Here is a tiny trained network, its code and every weight. The questions are about switching its units off for an input and a target symbol, where a switched-off unit gives its printed mean instead of its output.

import numpy as np


def w(rows, s, z=0):
    codes = np.array(rows[::2]) - 128.0
    scale = np.full(codes.shape[1], s)
    scale[-1] = z or s
    return codes * scale


def softmax(a):
    e = np.exp(a - a.max(-1, keepdims=True))
    return e / e.sum(-1, keepdims=True)


def log_softmax(a):
    a = a - a.max(-1, keepdims=True)
    return a - np.log(np.exp(a).sum(-1, keepdims=True))


def net(x, mask):
    ids = ['αγδθμπφ'.index(c) for c in x.split()]
    T = len(ids)
    res = E[ids] + P[:T]
    u = 0
    for l in range(3):
        r = res
        for j in range(3):
            rows = slice(2 * j, 2 * j + 2)
            q, k, v = (r @ M[l][rows].T for M in (Q, K, V))
            z = softmax(np.where(np.tri(T) > 0, q @ k.T / 2**0.5, -1e9)) @ v
            o = O[l][rows]
            res = res + np.where(mask[u + j], z, o[:, -1]) @ o[:, :-1]
        u += 3
    return log_softmax(res[-1] @ U[:, :-1].T + U[:, -1])


Q, K, V, O = {}, {}, {}, {}
E = w([
[82,178,146,202,220,174,53,75,109,194],'α',
[204,111,98,167,57,152,108,67,218,130],'γ',
[247,168,184,138,98,125,147,154,34,123],'δ',
[68,46,47,143,110,119,130,104,82,92],'θ',
[189,137,84,87,216,45,117,171,151,165],'μ',
[122,182,137,195,157,111,188,159,175,65],'π',
[114,106,188,100,106,198,89,191,141,156],'φ',
],0.011)
P = w([
[100,165,138,57,102,69,205,58,125,143],'0',
[143,72,162,197,192,139,25,151,123,62],'1',
[95,103,156,202,33,75,129,216,102,153],'2',
[186,101,106,161,178,182,22,138,159,57],'3',
[120,114,74,197,94,131,165,189,109,192],'4',
[228,143,58,138,173,224,28,156,201,87],'5',
[160,100,2,168,141,187,229,176,128,246],'6',
[175,115,136,171,187,178,29,134,157,64],'7',
],0.0092)
Q[0] = w([
[78,156,128,155,163,131,156,92,154,142],'0.h1',
[81,128,122,147,142,128,134,127,139,144],'0.h1',
[86,71,187,138,74,151,150,199,134,153],'0.h2',
[181,134,100,115,247,93,56,92,144,68],'0.h2',
[104,88,131,45,140,169,54,61,121,142],'0.h3',
[105,47,82,137,88,127,139,176,96,184],'0.h3',
],0.011)
K[0] = w([
[134,148,137,169,180,150,98,171,163,107],'0.h1',
[126,115,108,146,143,127,107,145,144,109],'0.h1',
[153,97,154,150,127,149,68,206,156,127],'0.h2',
[182,162,85,117,164,55,168,11,119,117],'0.h2',
[166,30,122,116,145,179,17,127,91,141],'0.h3',
[146,144,81,199,143,134,159,162,144,123],'0.h3',
],0.011)
V[0] = w([
[193,164,146,119,124,95,169,129,104,128],'0.h1',
[204,81,99,154,114,138,63,161,104,94],'0.h1',
[137,107,139,254,107,68,65,126,81,51],'0.h2',
[161,141,105,170,127,125,133,73,129,154],'0.h2',
[91,134,134,38,66,101,134,74,92,205],'0.h3',
[136,138,140,133,156,114,146,163,105,131],'0.h3',
],0.0066)
O[0] = w([
[69,110,113,183,148,112,78,103,131,123,99],'0.h1',
[212,79,99,187,99,129,129,223,114,198,197],'0.h1',
[171,197,1,144,192,84,163,33,89,142,195],'0.h2',
[122,165,135,148,159,115,50,99,110,59,130],'0.h2',
[98,83,127,52,109,201,43,67,105,230,6],'0.h3',
[72,151,132,138,136,113,144,173,130,136,117],'0.h3',
],0.0059,0.0025)
Q[1] = w([
[163,85,136,196,162,118,61,150,149,98],'1.h1',
[125,84,145,136,178,244,63,104,151,31],'1.h1',
[179,145,167,115,128,158,132,155,162,158],'1.h2',
[210,140,145,172,183,153,103,137,126,120],'1.h2',
[209,104,150,144,152,147,51,126,165,68],'1.h3',
[182,126,78,194,79,155,163,77,189,137],'1.h3',
],0.011)
K[1] = w([
[37,88,125,161,145,231,71,151,148,104],'1.h1',
[2,82,141,107,81,177,118,66,150,80],'1.h1',
[61,88,114,121,126,67,166,58,75,63],'1.h2',
[107,10,89,104,72,127,115,162,125,76],'1.h2',
[35,139,215,57,97,93,134,40,131,129],'1.h3',
[195,134,139,163,19,103,88,38,241,97],'1.h3',
],0.0082)
V[1] = w([
[172,147,164,1,124,60,147,116,69,113],'1.h1',
[105,118,52,96,202,26,113,100,213,168],'1.h1',
[163,122,160,87,77,108,218,161,132,55],'1.h2',
[95,33,80,139,141,91,117,100,44,87],'1.h2',
[145,200,160,149,146,183,161,96,183,166],'1.h3',
[212,90,36,192,99,184,155,87,163,149],'1.h3',
],0.007)
O[1] = w([
[254,107,109,192,136,18,121,110,137,136,103],'1.h1',
[156,70,160,14,199,87,96,155,128,62,122],'1.h1',
[150,145,162,166,61,97,169,186,135,100,113],'1.h2',
[162,152,71,120,142,206,130,177,110,145,254],'1.h2',
[103,206,126,154,111,141,139,117,189,93,113],'1.h3',
[109,194,92,66,90,56,53,162,90,105,106],'1.h3',
],0.0075,0.0054)
Q[2] = w([
[174,162,201,161,128,202,105,158,218,101],'2.h1',
[119,41,108,87,79,111,170,184,92,171],'2.h1',
[108,193,137,144,133,92,160,83,163,145],'2.h2',
[135,142,10,144,88,136,131,198,47,188],'2.h2',
[115,114,135,181,219,230,29,94,118,158],'2.h3',
[73,198,89,130,107,80,146,80,69,254],'2.h3',
],0.0073)
K[2] = w([
[74,93,233,161,102,67,134,77,156,99],'2.h1',
[162,46,59,151,111,178,145,192,149,89],'2.h1',
[142,173,113,167,70,179,73,157,138,84],'2.h2',
[140,240,61,61,73,100,232,125,137,199],'2.h2',
[65,126,198,120,171,136,75,1,147,168],'2.h3',
[143,187,42,164,195,241,60,195,95,147],'2.h3',
],0.0068)
V[2] = w([
[162,128,114,160,109,92,140,254,159,118],'2.h1',
[65,117,104,136,71,49,227,79,122,76],'2.h1',
[145,132,147,137,105,213,119,153,162,170],'2.h2',
[175,110,152,180,169,170,56,175,149,88],'2.h2',
[174,92,163,55,77,135,133,100,213,103],'2.h3',
[66,98,43,97,180,113,169,126,160,54],'2.h3',
],0.0063)
O[2] = w([
[151,73,171,144,160,157,59,84,152,177,32],'2.h1',
[138,75,11,20,149,125,128,143,21,144,82],'2.h1',
[145,78,85,77,151,100,102,151,94,108,91],'2.h2',
[93,136,42,86,102,142,182,126,60,150,7],'2.h2',
[114,190,113,187,36,64,73,177,97,203,219],'2.h3',
[141,19,150,39,55,127,143,254,146,117,120],'2.h3',
],0.0059,0.0016)
U = w([
[120,180,143,124,125,90,255,173,143,34,103],'α',
[198,80,191,120,189,90,64,145,184,95,168],'γ',
[80,221,102,110,63,77,14,152,108,84,131],'δ',
[71,92,204,162,54,162,158,154,182,215,151],'θ',
[113,66,34,57,115,149,162,135,33,194,137],'μ',
[166,165,93,193,142,80,196,112,80,179,4],'π',
[73,141,144,97,216,197,88,53,147,89,205],'φ',
],0.0059,0.0023)

Each question gives the input, a string of symbols that net reads in full, and the target symbol t.
The units are the heads (2 rows each of Q, K, V and O). Each row of codes is followed by its name. A weight is (code - 128) times the scale printed after its matrix; where a second scale follows, it is the last column's (O and U).
mask holds one flag per head, layer by layer. A switched-off head (its flag False) gives its mean, the last column of its rows in O, instead of its output. The means were averaged over made-up inputs and are rounded, as every weight is.
A unit's drop is (log p(t) with every unit on - log p(t) with that unit switched off) / (log p(t) with every unit on - log p(t) with every unit switched off).
The circuit of an input: a set's keep is (log p(t) with only the set's units on - log p(t) with every unit switched off) / (log p(t) with every unit on - log p(t) with every unit switched off). Starting from all 9 units, units are removed one at a time, each time the one whose removal leaves the highest keep (on an exact tie, the one counted first), for as long as the keep stays at least 0.8.
units of the circuit, in order: the units of the circuit, biggest drop first
most important unit: the unit with the biggest drop
heads that matter: for each layer, one digit per head in row order, 1 if its drop is at least 0.15 and else 0, layers parted by /
input α π α θ θ α μ π, target α: most important unit	2.h1
input θ θ θ θ θ α, target γ: units of the circuit, in order	[0.h3 1.h1 0.h1]
input φ α α, target φ: heads that matter	000 / 100 / 001
input θ θ φ δ π α μ, target γ: units of the circuit, in order	[2.h1 1.h1]
input π φ μ, target γ: units of the circuit, in order	[1.h1 2.h1]
input π θ φ γ, target μ: units of the circuit, in order	[2.h1 1.h2]
input δ π π δ, target φ: units of the circuit, in order	[1.h1 2.h3 0.h1]
input γ φ φ α π μ δ μ, target δ: units of the circuit, in order	[0.h2 2.h3 1.h3 0.h3]
input π φ θ α θ θ, target μ: heads that matter	100 / 011 / 101
input α δ φ α, target α: units of the circuit, in order	[2.h1 0.h3 1.h2 0.h1]
input π μ α φ, target μ: units of the circuit, in order	[2.h1 2.h2 0.h1 1.h2]
input φ α γ δ, target π: heads that matter	110 / 101 / 001
input γ θ φ φ θ, target θ: units of the circuit, in order	[1.h2 2.h1]
input μ γ θ φ γ θ, target θ: most important unit	0.h2
input δ γ δ π θ γ, target φ: units of the circuit, in order	[1.h1 2.h3]
input δ φ θ π, target φ: units of the circuit, in order	[1.h1 2.h3 0.h3]
input π γ θ θ φ φ, target μ: units of the circuit, in order	[2.h1 1.h2]
input γ θ θ α θ, target φ: units of the circuit, in order	[1.h2 2.h3 2.h1]
input α θ θ γ θ, target δ: heads that matter	000 / 011 / 000
input θ φ γ θ γ π, target γ: most important unit	0.h3
input δ θ θ φ, target φ: heads that matter	000 / 100 / 001
input μ θ θ α γ δ γ δ, target θ: heads that matter	010 / 101 / 000
input π θ γ, target δ: heads that matter	010 / 001 / 000
input φ μ φ δ, target π: heads that matter	010 / 101 / 001
input γ γ θ θ α α, target δ: heads that matter	001 / 001 / 001
